In the rows, 128 means zero.
Each row is followed by its class number.
[ 69 164 153 104 120 103 127  97 183 159  63  78 170 129 113 199  81  89
 169 150 123  98 122 149 121 141 157 145 101 178 174 140 102  13 122 135
  16 117 136 102 119  92 118 112 143 181]  6
[160 112 130  99 136 134 137 219 112 125 195 132  69 121 131 123 173 157
 101 131 110 138 117 135 139 140 129 106 104 114 101 135 132 195 132 114
 151 142 111 167 143 155 120 149 106 105]  7
[120  58  90 151 124 162 126 114 149 100  70 154  79  95 123 124 104 145
 128  86 121 158  67 101 168 135 124 107 181 159 114 134 144 163  98 117
 143 110  86 143  91 130 112 188 147 138]  1
[129 107 109 105 126 129 157 114 172 143 117 124 122 108 104 151 149 154
 134 118 126 148  92 116 167 135 144 118 128 141 115 134 128 122 103 141
 110 137 109 159 122 134 110 133 136 145]  5
[ 92 139 123 134 128 115 143  91 147 143 104 100 130 142 116 163 124 101
 140 150 138 122 122  95 152 140 156 147 116 156 122 131  97  87 118 139
  85 124 120 131 148 110 118 140 125 171]  5
[127 112 107 146 133 152 144 154 131 163 160  93  78 121 139 112 120 150
 113 138 157 125 128  89 159 152 149 111 133 141 116 110 152 175 106 156
 143 125 125 176 136 114 141 149 113 113]  6
[116  78 129  93 115 142 135  94 201 154  74  99 159  97  82 168  70 157
 118  82 130 140  78 142 184 124 170 123 155 152 147 181 125 136  82 169
  88 153 112 130  96 117  78 154 160 182]  4
[105  67 113 130 134 122 130  77 212 128  41 152 112  86  93 166  74 143
 112  76 149 157  69 120 191 127 187 103 134 187 120 150 136 111  72 144
  83 129 116 143  90 117 101 161 139 176]  7
[ 94 216 105 137 122 120 120 140   5 129 195  81  80 159 173 110 153  74
 161 181 123 107 186 101 103 152 106 157 111 131  97 124 117  89 186  51
 121 108 138 136 166 135 150 144 108 100]  1
[152 115  96  98 125 152 128 165 118 141 143 141 128 114  91 129 143 159
 103 116 136 131  94 125 155 131 132 109 131 141 129 147 132 174 118 141
 142 143 107 151 115 139 118 153 140 137]  3
[156 149 134 100 135 153 137 212 102 143 187 119 134 144 135 119 166 145
  98 134 112 135 125 124 111 148 117 137  99 145 119 129 122 145 134 132
 143 145 133 150 135 151 101 161 127 115]  0
[109 137 129  64 124 123 117 107 136 157  61 112 174 102 117 179 102 129
 152 107 127 110 115 134 145 133 170 140 119 176 145 145  89  53 110 132
  46 115 131 130 134 131  91 135 160 173]  1
[131 106 101 163 145 143 144 149 148 107 176 143  73 110 141 100 155 141
 127 113 125 144 111  92 155 116 119 129 125 132  85 128 145 157 137  86
 173 141 101 134 114 152 135 161 112 128]  5
[114 136 153 144 125 108 139  68 170 122  90 124 145 115 100 158 112 120
 166 101 156 152  78 136 155 116 151 147 152 163 152 155  96  68 119 116
  77 112 138  91  88 117 101 112 165 192]  2
[118 111  98 141 124 125 112 129 148 108  84 155  65 102 109 132 145 120
 129 105 106 166  96 112 153 132 131 131 147 199 132 142 125  80 125 127
 118 119 127  89  89 133 104 149 152 147]  6
[ 90 186 112  80 109  92 102  76  76 142  84  92 138 138 133 179 114  80
 174 167 140  97 148 128 121 139 148 158 127 129 147 146  83  45 142 129
  63 112 166  94 148 103 113 111 134 184]  3
[139 117 104 160 128 148 141 133  68 113 156 147  60 139 143  78 164 138
 125 120 125 151 111  84 147 133  96 124 159 129  88 127 147 179 159  84
 171 118 110 153 124 138 138 169 118  73]  1
[125 131 121 104 126 152 159 164 102 134 177  84 157 131  97 142 153 136
 130 148 109 138 103 132 147 152 124 130  87 138  96 135 126 113 128 124
 105 143 118 154 134 120 116 154 121 134]  5
[ 85 111 104 131 124 104 126  64 157 154  63  97 151 111 123 168  70 113
 122 122 134 133 124  94 158 133 167 141 163 135 128 157  99 114  78 153
 102 141 120 115 119 111 114 160 136 176]  4
[ 81 111  99 103 120 114 118  38 189 143  36  85 175 100 127 180  83 121
 153 121 155 121 111 136 169 137 145 114 133 176 159 135 107  93  70 163
  77 113 128 127 120 105 140 124 153 166]  6
[138  92 117 147 146 127 138 111 115 113 138 171  74 143 138  98 134 119
 116 116 117 155 118 111 140 139 105 134 157 139 120 137 141 141 148 100
 144 133 139 121  97 142 111 161 124 115]  4
[127 134 118  73 127 145 127 137  79 134 127 113 143 113 136 136 134 123
 151 111 135 111 139 149 138 141 133 136 101 144 125 134 104  95 136  98
  92 125 132 129 137 148 116 151 144 141]  1
[ 97 194 130 125 116 105 136 150  64 120 178 105 115 172 149 133 166  77
 139 174 114 107 158 106  87 144  99 148 108 134 130 132 105  98 164 102
 101 124 134 137 147 135 136 139 127 142]  0
[126 104 124 110 140 164 121 185 109 123 159 132 142 125 125 117 146 141
 142 109 101 128 134 124 141 143 117 127 118 132 120 120 122 138 127 119
 133 148 113 160 115 153 117 164 139 103]  1
[158 198 108 128 151 114 150 192   8  99 230 154  82 142 146  98 207  87
  86 187 107 129 154 129  93 145  95 136  95 157  82 123 116  93 205  29
 132  97 151 129 148 151 130 151 100  94]  7
[138 115 118 152 135 123 126 128 111 100 163 165 108 132 131 105 138 104
 102 124 105 154 124 117 132 128 105 133 146 145 119 143 128 112 149  95
 123 126 121 111 104 146 121 157 125 131]  4
[108 137 165  87 122 114 121  98 181 159  44 131 189  94 106 188  89 116
 160 110 122 125 109 170 130 133 157 144  97 193 194 137  89  19  96 146
  35 120 137  99 102 113  93 105 166 195]  6
[ 87 131 117 149 111 134 157  85 109 143 135  58  80 132 117 145 109 122
 175 155 118 153 103 110 160 152 132 136 138 110 126 140 122 148 104 138
 128 135  90 156 147 105 128 130 119 153]  5
[146  74  89 167 139 152 127 150 163 115 130 150  91 116 124  97 139 173
  89 100 142 138 107  75 162 123 131 108 155 121  81 113 166 209 113 127
 184 135 105 167 119 140 136 179 119  88]  1
[130 136  91 141 125 135 131 138 120 110 155 169 102 110 129 122 156 114
  99 137 125 126 125 119 132 115 107 126 152 141 117 150 133 125 162  84
 152 124 109 118 107 130 135 155 126 133]  3
[129 128 103 130 134 139 128 149  87 135 183 106  99 165 127 134 133 125
 114 170 117 134 148 112 133 155 124 108 129 115 108 113 142 174 134 134
 152 134 129 158 144 110 151 147 104 113]  3
[111 115 114 115 123 152 159 151 139 134 163 102 127 125 114 134 151 145
 112 136 132 128 101 117 157 134 129 125 116 127 119 152 118 159 123 133
 136 141  92 159 135 130 116 151 125 134]  5
[122 158  91 159 150 123 148 155  92 138 206  42  81 163 130 103 144 122
 121 170 131 138 132 102 126 151 114 123 139 110  96 126 138 185 152 109
 159 147 126 153 154 133 157 145 102  90]  2
[120 106  91 153 131 145 142 173 144 144 177  93  76 151 136 124 140 141
 103 147 124 137 126  83 148 160 135 118 130 118  94 132 153 172  99 162
 145 159 118 175 137 130 135 161  98 122]  0
[103  58 100 131 134 136 119  89 186 147  97 108 152 110 114 154  67 147
 149 105 136 135  96 102 194 146 154 120 160 115 116 138 137 152  68 187
 105 145 112 160 117 105 118 153 125 125]  4
[100 175 104 130 115 114 133 134  73 125 169 117 111 150 111 147 154 107
 125 170 129 125 148 108 119 133 128 137 121 127 120 136 118 125 153 120
 118 121 121 128 141 115 146 131 110 130]  3
[126 138 130 132 137 117 126 129  95 124 129 127 121 133 127 128 168 100
 138 124 138 154  96 114 130 141 129 150 127 193 125 153 100  67 139 107
  93 119 132  98 110 149  99 158 143 173]  2
[115 179 130 141 129  98 115  96  67 105 125 135 134 122 147 108 158  85
 151 127 137 147 118 101 107 125 118 164 155 184 139 134 101  34 164 100
  86  98 156  86 113 148 112 125 155 155]  2
[113 116 107  87 117 145 127 137 135 148 114 110 117 106 125 146 141 130
 112 123 129 132 113 154 157 147 126 115 110 179 153 160 126 120 110 148
 111 136 112 138 126 136 115 136 138 139]  6
[132 105  87 163 141 141 138 141  97 115 189 146 114 127 136  97 150 118
  98 126 117 147 133 109 140 138 106 138 128 155  98 155 142 121 149  97
 124 136 118 105 110 142 143 157 110 110]  4
[137  85 119  87 131 161 135 150 170 140 126 130 123 106  88 139 150 156
 130  87 122 151  92 141 195 140 135 101 120 181 136 135 132 155 108 160
 116 145 118 162 103 136 106 148 149 118]  6
[113 177 122 125 140 109 122 128 141 120 107 130 138 106 132 138 134  92
 126 130 122 115 123 118 121 115 125 144 118 202 131 131 104  51 156  78
  84 109 144  90 102 133 123 146 139 157]  6
[ 91 152 117 113 122 129 125 104 105 154 105  87 133 145 132 155  99  98
 157 130 143  96 153 120 153 148 150 141 114 159 138 146  89  85 124  98
  71 132 137 128 136 126 138 134 143 169]  1
[118 222 131  90 109 124 143 155  19 122 156 114 161 133 144 120 168  74
 131 167  97 124 141 161  64 146  76 179 101 141 160 154  82  29 185  82
  86 125 148  95 138 144  98 132 140 135]  0
[112 116 157  83 109 118 127  88 164 146  38 152 189 109  82 182  93 134
 137 100 135 128  83 142 140 119 171 128 138 171 174 154  97  62  85 165
  53 130 125 106  87 119  97 136 169 222]  3
[115 147 130 166 132 134 134 153  95 143 217  37 107 150 139 107 122 129
 143 162 149 132 139  95 135 149 129 132 129 124 116 118 123 165 119 140
 132 141 117 172 156 124 153 134 108 116]  2
[114 135 142 114 118 134 130 154 120 115 167  98 135 111 122 156 143 120
 144 128 115 150  87 141 135 133 124 130 124 145 134 153 111 101 126 122
  88 124  99 120 118 138 105 132 128 152]  2
[136 146 123  68 123 147 124 163  91 122 132 112 170 109 131 140 132 130
 124 120 123 101 152 145 119 135 122 129  99 136 125 109 101 112 136 109
  91 126 137 146 139 144 115 146 135 114]  1
[139 119 147 133 122 104 126  92 149 124  58 174 115 100 138 140 115 115
 130 113 136 130  82 146 143 127 133 133 136 152 128 147 126  91 116 105
 103 121 121 105 124 130 116 141 128 158]  7
[116 221 112 126 117 118 124 165  24 130 189  78 106 159 139 122 169  86
 151 194 123 102 151 105  76 137 110 160 116 115 125 135 111  93 181  83
 109 113 131  98 141 133 139 137 103 137]  3
[102 128  92 134 134 101 125 141 132 133 147  93  70 124 140 158 104 106
 122 164 123 125 131 116 143 157 153 100 118 119 105 141 130 126 104 102
 101 125 127 170 137 118 141 135 106 158]  7
[117 169 125 137 129 127 130 168  74 156 165  83  59 141 153 104 132 102
 152 170 113 125 143 123 111 161 100 139 114 144 144 117 122 127 150 112
 121 132 122 149 153 128 145 131 104 101]  6
[121  98 128  81 111 132 128 115 169 142  89 114 154 117 101 163 127 151
 118  99 136 134  95 122 164 132 149 126 110 184 139 153 104 111  76 182
  84 151 120 155 125 141  92 158 152 179]  0
[140  78 119 112 128 173 133 187 172 145 139 118 116 123 105 128 116 170
 107  96 121 124 114 126 165 144 141 101 126 123 122 128 149 190 109 145
 130 159 103 183 122 138 121 157 132 103]  1
[104 139 132 133 131 106 140 101  90 139 143 107 107 146 141 148 104  97
 134 176 125 139 125 146 128 159 128 121 100 119 136 144 112 100 124  87
 100 116 127 156 145 106 135 127 109 140]  7
[126 169 132 134 122 149 137 171  27 137 214  64  77 172 148  90 151 119
 146 165 123 122 167 102 117 157 110 138 117  96 101 103 134 173 165 105
 146 130 120 175 176 134 149 158 101  73]  1
[103 216 143  90 110 117 134 181  66 113 162 136 149 146 136 154 160  71
 144 161  84 114 148 150  70 142  94 170  98 140 161 142  75   9 184  87
  58 121 147  90 121 138  96 116 138 128]  0
[127 186 131 145 143 113 130 139  56 100 174 110 104 150 160 117 165  85
 118 162 119 154 132 143  84 134 101 165 118 163 129 140  99  71 188  61
 125 101 142  57 141 146 121 135 121 134]  2
[ 81 124 157 131 113 132 144 102 169 158  91  81 129 129 116 176  94 127
 170 130 137 109 103 112 166 136 165 143 118 139 118 139 127 128  91 162
 105 150  97 141 144 101 111 142 123 173]  5
[127 153 159 104 122 130 129 139 104 140 154 114 132 138 128 134 130 113
 118 140 127 119 111 153 143 137 127 124  95 160 135 157 122 117 146  98
  94 136 120 148 143 133 119 134 115 124]  7
[124 169 116  80 127 143 117 182  81 120 165 117 140 131 129 146 151 127
 121 137 104 109 147 127 125 134 132 132 113 147 121 123 112 106 156 102
 113 115 122 131 150 155 114 144 139 106]  1
[116 109 129  83 126 132 134 100 169 162 101 117 178 111 117 179  94 133
 116 114 114 118 123 142 161 134 154 132 138 150 146 162 115  94 112 144
  82 146 125 121 120 119  90 135 144 145]  4
[ 68 130  85 149 117 130 145  91 143 133 112  66  92 116 118 164  96 110
 151 137 128 145 130 110 148 146 158 122 150 121 124 147 125 125 103 108
  98 115  97 148 121 113 140 150 135 178]  1
[115 163 101 132 105 131 138 161  67 135 196  74  89 153 132 127 167 119
 110 172 122 139 148 101 117 157 118 142 106 123 100 140 134 131 138 142
 129 139 131 154 161 123 124 147 107 116]  0
[139 110 110 137 137 135 135 127 117 132 151 138 102 135 122 106 125 127
 105 106 145 139 116 100 150 133 133 127 132 158 110 141 137 155 133 121
 114 134 123 134 113 144 120 164 115 121]  4
[127 163 147 113 114 118 131 143  95 131 164  77 150 119 115 139 144 124
 135 129 134 149 108 136 115 127 126 145 102 142 145 152  96 102 131 103
  95 136 123 115 123 148 113 129 141 173]  2
[104  82 111 129 117 139 143 105 184 167  94  90  79  95 103 147  95 164
 140 107 146 142  99 102 197 144 177 114 154 153 132 136 149 136  71 191
 112 144 118 159 121 111 122 137 136 156]  6
[137 121 107 134 144 125 111 166 125 129 135 169  87 109 148 116 161 131
 112 125 132 119 127  83 134 126 122 131 118 184 114 115 134 108 153 105
 142 111 133 132 121 136 114 157 133 109]  6
[145 155 125 172 131 127 130 166  69 105 226 107  58 159 145  84 194 127
 144 143 132 160 111  91 127 133  96 139 147 134  97 132 139 155 176  88
 162 118 123 119 131 149 142 137 119  94]  2
[127 156 108 143 137 135 128 195  86 109 186 161  74 111 144 112 185 117
 123 129 112 152 112  90 128 131 117 131 120 182  99 124 135  98 160  93
 125  95 118 108 107 148 130 152 116 105]  6
[139  88 126 117 125 170 171 149 131 134 175 108 104 125 119 126 142 164
 122 131 125 143  98 147 161 148 115 112 113 100 121 133 145 192 111 131
 165 151  94 170 134 132 118 142 117 120]  5
[128 110 120 110 107 145 149 124 191 143 118 118 164  91  86 156 115 152
 131  94 128 161 102 140 158 137 139 122 123 162 155 144 101 101  74 164
  78 146 108 169 100 128 106 136 166 165]  0
[160 145 130  94 132 138 136 166  67 135 163  80 137 124 132 127 155 156
 107 136 156 122 114 136 122 137 134 139 105 148 110 124 119 154 129 141
 137 130 143 117 158 147 105 141 119 120]  2
[136 174 128  87 138 152 134 199  40 129 208  80 131 150 141 117 149 131
 134 152 104 102 166 137 113 149 116 136  97 133  98 113 124 116 167  76
 128 133 147 143 149 152 130 155 125  96]  1
[104 108 102 127 117 145 161 122 108 144 155  81  75 149 142 123 136 143
 113 144 157 113 147  91 165 154 124 115 142 139  98 126 131 220  93 177
 162 155 117 204 159 121 141 164 109 107]  0
[143 139 109 168 138 139 131 181  69 108 252 134  34 146 160  87 173 115
 100 151 112 139 145  78 136 135  99 133 136 137  81 139 157 184 173  68
 171 128 117 147 126 157 129 165  86 101]  4
[105 170 111 113 117 132 140 142  51 127 181  67  93 151 137 123 136 108
 138 162 135 113 170 111 125 150 126 132 112 131 107 113 111 123 150  93
 103 116 124 165 165 136 151 159 116 118]  1
[109 113 151  84 120 131 149  81 166 147  52 120 184 100 107 189  94 118
 155 108 114 126  69 161 159 126 146 136 111 148 154 165  78  70  98 122
  64 136 108 101 109 109  87 125 151 205]  5
